Here is a tiny trained network, its code and every weight. The questions are about switching its units off for an input and a class, where a switched-off unit gives its printed mean instead of its output.

import numpy as np


def w(rows, s, z=0):
    codes = np.array(rows[::2]) - 128.0
    scale = np.full(codes.shape[1], s)
    scale[-1] = z or s
    return codes * scale


def f(y):
    return np.maximum(y, 0)


def log_softmax(a):
    a = a - a.max(-1, keepdims=True)
    return a - np.log(np.exp(a).sum(-1, keepdims=True))


def net(x, mask):
    res = np.array(x, float).reshape(1, 5) / 4 @ E
    y = f(res @ A[0][:, :-1].T + A[0][:, -1])
    res = res + np.where(mask, y, B[0][:, -1]) @ B[0][:, :-1]
    return log_softmax(res[-1] @ U[:, :-1].T + U[:, -1])


A, B = {}, {}
E = w([
[192,28,56,124,242,83,160,166,62,144],'x0',
[119,71,77,14,21,136,160,53,50,164],'x1',
[117,63,245,67,229,207,118,86,165,70],'x2',
[140,199,225,62,150,31,191,133,91,176],'x3',
[255,166,73,113,116,140,223,87,209,41],'x4',
],0.0095)
A[0] = w([
[121,141,97,136,113,117,127,130,123,143,41],'neuron 0',
[123,159,95,174,76,75,114,150,109,126,126],'neuron 1',
[170,123,99,117,107,139,245,100,206,102,94],'neuron 2',
[52,128,102,98,136,129,123,103,84,131,98],'neuron 3',
[110,178,168,81,146,118,171,155,114,155,8],'neuron 4',
[128,181,152,229,198,103,104,200,173,86,6],'neuron 5',
[76,92,145,134,110,104,83,174,142,161,91],'neuron 6',
[128,84,103,58,58,135,158,60,77,132,22],'neuron 7',
[115,78,53,158,129,219,116,153,133,102,20],'neuron 8',
[100,106,126,128,129,116,100,122,122,147,70],'neuron 9',
[61,117,167,120,162,121,64,179,82,183,53],'neuron 10',
[134,97,104,127,157,116,156,153,107,120,50],'neuron 11',
[100,110,102,184,81,187,106,116,151,108,59],'neuron 12',
[135,181,156,85,143,100,173,128,114,161,70],'neuron 13',
[77,205,178,127,57,167,119,101,162,112,78],'neuron 14',
[118,158,141,119,171,74,164,135,96,117,33],'neuron 15',
[130,125,148,119,118,101,138,141,141,136,22],'neuron 16',
[102,94,161,64,155,150,120,71,113,83,107],'neuron 17',
[178,135,116,129,134,128,142,80,145,118,71],'neuron 18',
[163,109,111,128,170,124,135,150,86,143,57],'neuron 19',
[154,168,176,126,151,94,124,158,122,131,62],'neuron 20',
[133,191,189,67,127,70,171,124,94,139,16],'neuron 21',
[166,44,95,134,196,97,158,154,93,148,98],'neuron 22',
[131,105,184,109,175,183,138,111,139,111,145],'neuron 23',
[139,167,59,174,88,73,133,150,88,150,105],'neuron 24',
[118,75,184,100,168,154,125,111,143,101,99],'neuron 25',
[227,180,109,109,140,127,141,87,166,105,72],'neuron 26',
],0.012,0.0021)
B[0] = w([
[124,170,119,157,125,133,135,121,147,124,155],'neuron 0',
[163,157,151,170,118,101,194,82,188,117,199],'neuron 1',
[187,101,119,95,75,77,86,187,120,144,253],'neuron 2',
[125,145,148,115,93,86,90,187,93,115,175],'neuron 3',
[119,103,96,115,134,160,159,142,150,110,184],'neuron 4',
[44,198,87,72,149,90,72,83,4,107,239],'neuron 5',
[184,117,133,140,80,91,99,176,137,94,179],'neuron 6',
[32,220,68,63,146,120,78,84,51,89,242],'neuron 7',
[84,82,95,169,178,193,155,183,128,87,216],'neuron 8',
[154,122,120,115,109,132,116,162,161,141,155],'neuron 9',
[197,82,119,122,69,87,52,175,148,115,219],'neuron 10',
[146,152,138,95,136,169,120,123,149,166,171],'neuron 11',
[106,80,76,126,169,183,179,169,142,105,200],'neuron 12',
[82,53,84,169,156,170,138,155,145,102,195],'neuron 13',
[218,132,233,33,216,215,144,103,141,254,223],'neuron 14',
[95,112,130,149,127,170,150,150,118,120,182],'neuron 15',
[113,99,111,141,144,127,134,128,126,134,143],'neuron 16',
[122,178,139,193,98,98,151,76,174,100,205],'neuron 17',
[132,123,121,103,102,104,100,179,136,149,182],'neuron 18',
[164,127,154,83,178,148,137,119,153,194,180],'neuron 19',
[74,90,102,133,125,144,150,129,94,102,179],'neuron 20',
[83,81,43,163,152,191,155,167,139,102,218],'neuron 21',
[185,117,225,88,208,159,127,79,123,192,231],'neuron 22',
[142,163,135,186,79,65,165,80,195,97,204],'neuron 23',
[162,163,166,215,98,101,200,35,182,115,228],'neuron 24',
[126,163,163,198,84,111,177,71,178,112,202],'neuron 25',
[165,108,117,123,54,117,60,182,129,134,229],'neuron 26',
],0.009,0.016)
U = w([
[147,183,148,217,101,60,188,60,173,113,194],'0',
[176,130,189,67,205,179,128,114,125,251,242],'1',
[177,97,119,116,54,53,50,231,124,131,3],'2',
[52,205,94,80,151,83,85,90,34,92,227],'3',
[85,48,73,173,178,193,177,187,131,89,27],'4',
],0.012,0.00065)

Each question gives the input, the list of numbers given to net, and the class t.
The units are the neurons (one row each of A and B). Each row of codes is followed by its name. A weight is (code - 128) times the scale printed after its matrix; where a second scale follows, it is the last column's (A, B and U).
mask holds one flag per neuron, in row order. A switched-off neuron (its flag False) gives its mean, the last column of its row in B, instead of its output. The means were averaged over made-up inputs and are rounded, as every weight is.
A unit's drop is (log p(t) with every unit on - log p(t) with that unit switched off) / (log p(t) with every unit on - log p(t) with every unit switched off).
most important unit: the unit with the biggest drop
top k neurons: the k neurons with the biggest drops, biggest first
drop when u is switched off: that unit's drop, to one decimal
input [4,-8,4,-3,4], class 3: most important unit : neuron 5
input [-4,0,-3,-7,-6], class 4: top 4 neurons : [neuron 12; neuron 8; neuron 2; neuron 26]
input [7,6,3,-6,8], class 2: top 3 neurons : [neuron 2; neuron 14; neuron 26]
input [5,-5,-2,7,5], class 4: top 2 neurons : [neuron 14; neuron 21]
input [0,-7,-6,2,-5], class 3: top 4 neurons : [neuron 5; neuron 23; neuron 25; neuron 17]
input [-1,5,5,7,3], class 4: top 3 neurons : [neuron 21; neuron 5; neuron 13]
input [7,8,-1,1,3], class 3: top 2 neurons : [neuron 7; neuron 14]
input [7,-4,8,4,6], class 0: top 2 neurons : [neuron 23; neuron 25]
input [-3,-6,-7,-8,-4], class 4: top 2 neurons : [neuron 12; neuron 8]
input [2,6,-3,8,-6], class 4: top 2 neurons : [neuron 21; neuron 13]
input [2,-7,2,-7,-7], class 2: top 2 neurons : [neuron 10; neuron 7]
input [7,7,7,1,-4], class 0: top 4 neurons : [neuron 17; neuron 25; neuron 14; neuron 23]
input [3,1,-6,-6,-3], class 0: top 3 neurons : [neuron 24; neuron 1; neuron 21]
input [7,-7,2,2,-8], class 2: most important unit : neuron 10
input [-6,-7,-6,-7,8], class 2: top 3 neurons : [neuron 2; neuron 26; neuron 7]
input [4,-8,-8,-2,-4], class 0: top 3 neurons : [neuron 24; neuron 1; neuron 7]
input [-5,-1,-7,0,8], class 2: top 3 neurons : [neuron 2; neuron 26; neuron 25]
input [-7,-2,-3,2,-2], class 1: drop when neuron 1 is switched off : 0.0
input [7,-7,-4,-4,5], class 1: drop when neuron 22 is switched off : 1.0
input [1,-7,-5,-3,2], class 3: drop when neuron 5 is switched off : 2.2
input [0,0,6,5,-5], class 0: most important unit : neuron 25
input [-5,1,2,-4,2], class 1: drop when neuron 14 is switched off : 1.5
